What each symbol does to the points:
J68 ru J580
J68 tu J254
J68 ki J997
J68 zu J642
J68 de J893
J68 du J788
J68 ku J219
J656 ru J470
J656 tu J792
J656 du J771
J656 ku J584
J788 tu J138
J788 ki J217
J788 zu J215
J788 du J68
J247 tu J119
J247 zu J133
J247 de J217
J247 du J252
J609 zu J614
J609 de J880
J609 du J518
J609 ku J119
J254 ru J33
J254 tu J68
J254 ki J532
J254 zu J568
J254 de J162
J254 du J138
J254 ku J648
J847 tu J909
J847 ki J790
J847 de J844
J847 ku J986
J771 ru J207
J771 tu J96
J771 ki J737
J771 zu J812
J771 de J495
J771 du J656
J771 ku J378
J592 ru J856
J592 tu J378
J592 ki J65
J592 zu J927
J592 de J285
J592 du J494
J592 ku J96
J61 ru J642
J61 tu J65
J61 ki J378
J61 zu J580
J61 de J224
J61 du J468
J61 ku J737
J138 ru J71
J138 tu J788
J138 ki J320
J138 zu J516
J138 de J504
J138 du J254
J138 ku J954
J584 ru J437
J584 tu J494
J584 ki J468
J584 zu J904
J584 de J497
J584 du J378
J584 ku J656
J207 ru J771
J207 tu J131
J207 ki J844
J207 zu J948
J207 de J790
J207 du J470
J207 ku J337
J36 ru J845
J36 tu J844
J36 ki J131
J36 zu J648
J36 de J909
J36 du J849
J36 ku J568
J418 ru J459
J418 tu J188
J418 ki J986
J418 zu J252
J418 de J337
J418 du J133
J418 ku J790
J188 ru J285
J188 tu J418
J188 ki J466
J188 zu J48
J188 de J856
J188 du J53
J188 ku J876
J904 ru J217
J904 tu J477
J904 zu J584
J904 du J940
J466 ru J260
J466 tu J986
J466 ki J188
J466 zu J162
J466 de J568
J466 du J191
J466 ku J909
J191 ru J375
J191 tu J465
J191 ki J53
J191 zu J504
J191 de J516
J191 du J466
J191 ku J275
J429 ru J909
J429 ki J84
J429 de J845
J429 ku J260
J518 ru J506
J518 tu J498
J518 ki J398
J518 zu J876
J518 de J473
J518 du J609
J518 ku J48
J285 ru J188
J285 tu J459
J285 ki J260
J285 zu J550
J285 de J592
J285 du J673
J285 ku J84
J737 ru J844
J737 tu J845
J737 ki J771
J737 ku J61
J470 ru J656
J470 tu J767
J470 ki J745
J470 zu J411
J470 de J871
J470 du J207
J470 ku J437
J84 ru J876
J84 tu J495
J84 ki J429
J84 zu J506
J84 de J96
J84 du J672
J84 ku J285
J495 ru J790
J495 tu J84
J495 de J771
J495 ku J459
J909 ru J429
J909 tu J847
J909 ki J876
J909 zu J398
J909 de J36
J909 du J275
J909 ku J466
J337 ru J378
J337 tu J856
J337 ki J642
J337 zu J997
J337 de J418
J337 du J437
J337 ku J207
J219 tu J648
J219 ki J948
J219 zu J844
J219 ku J68
J498 tu J518
J498 zu J790
J498 de J948
J498 ku J252
J53 ru J673
J53 tu J133
J53 ki J191
J53 zu J119
J53 de J834
J53 du J188
J53 ku J614
J48 ru J550
J48 tu J252
J48 ki J162
J48 zu J188
J48 de J532
J48 du J119
J48 ku J518
J497 ru J133
J497 tu J673
J497 de J584
J497 du J459
J275 ki J614
J275 de J849
J275 du J909
J275 ku J191
J437 ru J584
J437 tu J834
J437 ki J215
J437 zu J217
J437 de J133
J437 du J337
J437 ku J470
J986 ru J224
J986 tu J466
J986 ki J418
J986 zu J893
J986 de J642
J986 du J465
J986 ku J847
J468 ru J215
J468 tu J945
J468 ki J584
J468 du J61
J856 ru J592
J856 tu J337
J856 ki J568
J856 zu J532
J856 de J188
J856 du J834
J856 ku J131
J849 ru J142
J849 tu J745
J849 ki J767
J849 zu J954
J849 de J275
J849 du J36
J849 ku J516
J792 ru J767
J792 tu J656
J792 ki J142
J792 zu J818
J792 de J672
J792 du J96
J792 ku J494
J940 ru J997
J940 tu J927
J940 ki J580
J940 zu J378
J940 de J704
J940 du J904
J940 ku J812
J516 ru J945
J516 tu J215
J516 ki J834
J516 zu J138
J516 de J191
J516 du J568
J516 ku J849
J504 ki J119
J504 zu J191
J504 de J138
J504 du J162
J642 ru J61
J642 tu J568
J642 ki J337
J642 zu J68
J642 de J986
J642 du J215
J642 ku J844
J252 ru J704
J252 tu J48
J252 ki J893
J252 zu J418
J252 de J997
J252 du J247
J252 ku J498
J506 ru J518
J506 zu J84
J506 de J850
J506 ku J550
J844 ru J737
J844 tu J36
J844 ki J207
J844 zu J219
J844 de J847
J844 du J745
J844 ku J642
J465 tu J191
J465 ki J133
J465 de J215
J465 du J986
J260 ru J466
J260 tu J224
J260 ki J285
J260 zu J807
J260 de J65
J260 du J375
J260 ku J429
J411 tu J880
J411 zu J470
J411 du J948
J411 ku J217
J133 ru J497
J133 tu J53
J133 ki J465
J133 zu J247
J133 de J437
J133 du J418
J133 ku J871
J945 ru J516
J945 tu J468
J945 ki J494
J945 zu J71
J945 de J375
J945 du J65
J945 ku J142
J162 ru J807
J162 tu J893
J162 ki J48
J162 zu J466
J162 de J254
J162 du J504
J162 ku J398
J812 ru J948
J812 tu J850
J812 zu J771
J812 ku J940
J33 ru J254
J33 tu J580
J33 ki J927
J33 zu J65
J33 de J807
J33 du J71
J33 ku J27
J375 ru J191
J375 ki J673
J375 de J945
J375 du J260
J142 ru J849
J142 ki J792
J142 du J845
J142 ku J945
J378 ru J337
J378 tu J592
J378 ki J61
J378 zu J940
J378 de J459
J378 du J584
J378 ku J771
J880 ru J818
J880 tu J411
J880 ki J954
J880 zu J767
J880 de J609
J880 du J473
J880 ku J320
J876 ru J84
J876 tu J790
J876 ki J909
J876 zu J518
J876 de J131
J876 du J614
J876 ku J188
J606 ru J119
J606 zu J673
J606 de J477
J606 du J550
J224 ru J986
J224 tu J260
J224 ki J459
J224 de J61
J550 ru J48
J550 tu J704
J550 ki J807
J550 zu J285
J550 de J927
J550 du J606
J550 ku J506
J648 ru J27
J648 tu J219
J648 ki J473
J648 zu J36
J648 de J398
J648 du J954
J648 ku J254
J871 tu J614
J871 de J470
J871 du J790
J871 ku J133
J845 ru J36
J845 tu J737
J845 ki J96
J845 zu J27
J845 de J429
J845 du J142
J845 ku J65
J119 ru J606
J119 tu J247
J119 ki J504
J119 zu J53
J119 de J320
J119 du J48
J119 ku J609
J954 ki J880
J954 zu J849
J954 du J648
J954 ku J138
J614 ru J672
J614 tu J871
J614 ki J275
J614 zu J609
J614 de J767
J614 du J876
J614 ku J53
J71 ru J138
J71 ki J477
J71 zu J945
J71 du J33
J818 ru J880
J818 zu J792
J818 du J850
J818 ku J477
J807 ru J162
J807 ki J550
J807 zu J260
J807 de J33
J215 ru J468
J215 tu J516
J215 ki J437
J215 zu J788
J215 de J465
J215 du J642
J215 ku J745
J96 ru J131
J96 tu J771
J96 ki J845
J96 zu J850
J96 de J84
J96 du J792
J96 ku J592
J320 ru J477
J320 tu J217
J320 ki J138
J320 zu J834
J320 de J119
J320 du J532
J320 ku J880
J131 ru J96
J131 tu J207
J131 ki J36
J131 zu J473
J131 de J876
J131 du J767
J131 ku J856
J27 ru J648
J27 ki J850
J27 zu J845
J27 ku J33
J672 ru J614
J672 de J792
J672 du J84
J672 ku J673
J997 ru J940
J997 tu J532
J997 ki J68
J997 zu J337
J997 de J252
J997 du J217
J997 ku J948
J473 ru J850
J473 tu J948
J473 ki J648
J473 zu J131
J473 de J518
J473 du J880
J473 ku J532
J580 ru J68
J580 tu J33
J580 ki J940
J580 zu J61
J532 ru J927
J532 tu J997
J532 ki J254
J532 zu J856
J532 de J48
J532 du J320
J532 ku J473
J893 tu J162
J893 ki J252
J893 zu J986
J893 de J68
J217 ru J904
J217 tu J320
J217 ki J788
J217 zu J437
J217 de J247
J217 du J997
J217 ku J411
J398 ki J518
J398 zu J909
J398 de J648
J398 ku J162
J704 ru J252
J704 tu J550
J704 zu J459
J704 de J940
J767 ru J792
J767 tu J470
J767 ki J849
J767 zu J880
J767 de J614
J767 du J131
J767 ku J834
J494 ru J834
J494 tu J584
J494 ki J945
J494 zu J477
J494 de J673
J494 du J592
J494 ku J792
J568 ru J65
J568 tu J642
J568 ki J856
J568 zu J254
J568 de J466
J568 du J516
J568 ku J36
J834 ru J494
J834 tu J437
J834 ki J516
J834 zu J320
J834 de J53
J834 du J856
J834 ku J767
J65 ru J568
J65 tu J61
J65 ki J592
J65 zu J33
J65 de J260
J65 du J945
J65 ku J845
J745 tu J849
J745 ki J470
J745 du J844
J745 ku J215
J673 ru J53
J673 tu J497
J673 ki J375
J673 zu J606
J673 de J494
J673 du J285
J673 ku J672
J927 ru J532
J927 tu J940
J927 ki J33
J927 zu J592
J927 de J550
J927 du J477
J927 ku J850
J948 ru J812
J948 tu J473
J948 ki J219
J948 zu J207
J948 de J498
J948 du J411
J948 ku J997
J459 ru J418
J459 tu J285
J459 ki J224
J459 zu J704
J459 de J378
J459 du J497
J459 ku J495
J850 ru J473
J850 tu J812
J850 ki J27
J850 zu J96
J850 de J506
J850 du J818
J850 ku J927
J790 ru J495
J790 tu J876
J790 ki J847
J790 zu J498
J790 de J207
J790 du J871
J790 ku J418
J477 ru J320
J477 tu J904
J477 ki J71
J477 zu J494
J477 de J606
J477 du J927
J477 ku J818

In the rows, 57 stands for zero.

The rows follow the links: the fewer symbols apart two points are, the more alike their rows tend to be.

Each row is also shifted at random along 6 hidden directions that mean nothing.

Row, then point:
52,79,42,50,63,51,68,61,33,34,50,61,45,52,76,70,66,57,37,55,80,57,55,76,83,48,48,63,67,49,64,57,54,36,44,66,61,81,66,52,70,54,44
point: J580
61,60,65,68,80,61,52,47,50,50,58,48,55,49,46,71,70,56,51,63,65,59,73,67,66,56,56,55,41,56,50,42,71,39,52,55,32,63,71,56,79,71,55
point: J745
83,75,63,66,57,51,52,45,59,59,58,53,62,65,76,77,59,62,45,58,57,55,64,67,67,65,49,51,51,62,52,53,57,45,54,68,60,58,59,52,70,75,49
point: J138
77,65,58,60,54,58,37,33,80,57,50,49,60,49,62,36,62,44,57,52,63,53,59,59,44,51,50,56,64,72,64,57,66,66,67,51,68,50,50,70,47,67,65
point: J411
51,79,67,66,64,55,50,58,50,56,57,51,53,55,66,64,65,52,51,62,61,51,60,57,77,58,62,44,66,48,55,54,60,56,50,64,60,75,52,53,55,63,46
point: J945
46,60,70,61,63,62,51,64,68,54,63,37,53,55,61,71,48,43,69,54,61,41,61,59,67,48,52,51,61,60,67,51,54,56,63,48,61,59,44,59,48,78,55
point: J584
49,56,50,64,57,53,47,64,55,35,58,61,53,43,60,54,60,62,59,50,70,63,49,62,55,45,50,61,56,66,61,54,57,41,69,61,60,59,69,63,63,47,53
point: J948
59,63,47,53,46,45,68,66,51,40,56,63,45,62,63,35,60,66,31,55,56,72,61,58,57,67,48,53,55,64,65,56,44,59,64,47,71,49,65,63,75,41,46
point: J473
37,51,63,71,70,46,51,46,50,68,52,57,69,66,45,29,60,75,47,63,40,56,67,35,50,63,62,54,47,61,60,64,71,55,49,53,52,61,62,68,68,37,49
point: J614
39,53,57,49,65,49,70,70,60,58,59,57,39,58,52,27,36,60,50,49,43,53,66,54,49,58,52,66,54,55,68,51,41,61,62,43,70,53,72,62,66,43,58
point: J207
83,73,53,49,59,59,63,71,68,31,63,59,47,70,60,42,46,30,42,37,77,60,43,82,57,62,54,59,88,33,54,39,47,83,48,47,82,73,51,65,63,65,50
point: J737
83,57,67,76,62,53,32,43,56,53,58,53,63,54,60,67,72,53,53,56,69,63,51,62,58,63,67,43,56,55,44,49,68,57,62,60,44,66,60,55,59,66,51
point: J849
39,37,49,50,57,52,68,63,48,60,57,71,62,53,63,61,62,68,66,55,47,63,44,47,68,40,55,69,42,59,59,70,54,47,55,66,49,52,62,55,51,41,59
point: J252
61,21,57,65,53,49,70,77,35,37,58,69,63,63,41,49,45,70,59,62,49,67,26,53,46,56,65,44,53,47,51,59,50,71,46,47,55,52,46,59,53,32,42
point: J84
78,81,50,42,50,62,60,61,54,51,52,65,57,67,67,65,67,48,42,60,78,58,75,68,78,51,39,67,50,61,71,51,46,54,58,69,61,81,45,63,85,82,59
point: J940
64,28,59,52,54,65,48,61,66,50,69,68,64,59,41,63,46,52,76,53,55,61,51,62,39,50,60,61,52,52,52,52,61,62,61,58,44,52,52,58,51,65,77
point: J790
61,60,72,73,66,40,54,51,36,17,72,43,47,57,57,55,65,65,50,46,79,58,49,61,71,46,67,37,65,57,54,53,63,35,55,53,58,82,60,67,64,55,21
point: J767
49,69,56,62,62,49,67,47,44,58,49,51,53,60,71,80,59,70,39,70,58,59,63,64,78,66,55,45,51,62,51,59,58,33,50,53,59,60,60,52,66,60,40
point: J71
29,85,61,55,43,58,40,51,60,40,66,56,54,42,75,74,64,52,62,53,80,51,50,67,80,40,57,38,78,68,49,70,67,25,72,67,71,77,46,65,39,69,39
point: J477
33,48,52,55,59,65,54,61,59,80,50,72,61,57,49,63,58,61,63,68,39,69,76,59,47,66,69,60,44,50,40,44,59,66,56,52,38,46,55,49,71,72,75
point: J429
53,50,46,48,43,63,53,63,58,67,51,69,59,56,59,58,65,60,68,66,55,63,43,49,50,54,63,61,52,62,59,68,62,61,56,66,47,48,48,60,49,49,66
point: J550
58,46,59,64,53,59,64,61,75,70,68,51,64,65,54,76,40,38,71,61,41,59,43,58,55,65,62,59,70,48,42,51,54,79,54,51,59,31,38,45,33,75,57
point: J375
43,48,67,72,63,62,54,50,61,72,68,44,53,47,61,87,58,62,73,65,50,53,67,49,63,64,65,47,43,60,49,51,54,49,62,56,42,43,63,36,43,73,63
point: J516
79,67,63,45,46,62,58,53,57,60,54,54,50,75,52,37,52,57,59,62,53,57,73,49,46,63,59,57,57,59,68,62,41,78,69,65,65,58,63,55,63,60,70
point: J856
63,71,52,58,46,63,49,46,49,46,58,73,71,62,51,45,72,59,45,46,67,73,62,60,56,55,57,60,59,62,50,57,67,50,70,74,56,74,55,68,73,58,55
point: J518
46,47,59,65,50,47,50,48,75,58,60,48,52,39,70,50,41,46,59,46,47,63,39,63,47,64,58,48,73,59,49,54,56,57,66,44,70,33,64,57,26,38,54
point: J954
52,81,58,60,58,60,52,63,43,26,72,62,45,60,59,60,59,51,48,38,75,78,63,73,75,59,55,55,67,43,46,43,51,42,70,65,70,68,71,54,67,69,55
point: J36
75,54,40,44,59,66,79,50,54,73,60,69,62,68,57,64,55,56,55,62,42,63,59,55,57,60,46,78,42,51,53,59,50,58,51,61,40,43,57,47,70,59,71
point: J893

Start here and follow the symbols in turn, left to right. Where do you end up?
Answer with the point's name.
58,49,59,63,58,51,53,45,43,53,60,63,75,50,64,62,65,76,58,69,50,52,41,43,63,46,61,51,50,66,45,76,72,34,57,63,48,59,57,64,46,39,38
ki du du de -> J138
48,64,43,48,57,62,55,42,71,109,31,59,47,45,68,36,68,60,56,69,37,62,86,33,40,77,62,72,43,69,72,59,49,76,63,56,52,29,76,42,65,37,82
de du de tu zu -> J215
95,44,70,55,65,58,73,62,49,44,57,52,55,66,54,74,47,63,61,63,56,58,61,56,58,50,54,58,42,53,69,46,38,58,58,64,50,68,53,50,71,67,61
ru ku tu zu tu ku -> J940
72,31,60,50,51,63,71,70,56,58,64,63,71,74,49,57,41,63,70,58,41,56,45,42,47,59,59,60,50,52,53,60,41,74,65,63,54,43,46,49,43,48,60
zu zu zu tu -> J252
61,58,58,50,66,60,68,74,58,61,50,58,52,64,64,66,50,49,56,55,62,55,65,70,67,68,51,62,58,44,66,43,46,69,52,59,66,55,60,48,62,62,61
tu ku du ru ru -> J142
60,51,59,57,52,65,44,54,51,35,75,66,64,59,37,61,63,61,70,55,67,75,53,64,47,57,67,58,52,50,44,57,63,57,67,64,45,59,52,64,57,71,63
tu ki ku zu -> J893
53,48,65,62,54,65,56,45,62,71,68,45,65,62,45,54,57,62,73,68,41,47,56,36,50,56,66,53,47,70,56,69,57,62,58,56,44,48,57,52,39,61,63
zu de du ku -> J473
55,47,58,56,58,60,50,50,79,81,53,43,53,43,70,73,41,56,76,66,43,48,68,46,55,47,45,61,34,71,61,57,58,46,67,53,55,34,54,56,50,70,72
du tu du ku -> J880
56,74,63,63,58,42,54,53,56,50,54,59,54,64,62,47,64,62,35,49,60,60,66,60,56,57,53,40,60,66,60,54,54,37,61,59,74,62,57,67,70,53,40
ru zu ku zu ru -> J320
72,49,54,46,34,61,42,60,72,56,65,61,59,44,71,71,54,54,75,54,63,59,52,55,50,59,61,56,50,65,62,60,46,62,79,74,54,39,53,47,42,63,65
zu ku du ru tu ru du -> J207
58,73,50,57,44,62,44,55,70,69,55,68,47,49,72,58,64,50,51,48,58,76,68,68,54,67,51,67,60,59,49,41,52,53,71,65,63,48,65,52,67,65,65
zu zu ki ku -> J532
47,55,48,53,57,54,80,74,49,58,52,59,39,63,66,56,54,70,37,60,49,72,63,56,56,72,44,54,47,53,54,43,46,53,49,42,64,42,55,52,78,51,53
ru de de zu tu du -> J745
78,43,78,73,60,44,50,52,57,50,55,45,59,63,55,53,57,60,65,55,62,47,39,48,56,56,68,36,58,55,66,69,56,62,58,54,59,57,58,57,36,48,42
tu de ki ki du -> J418
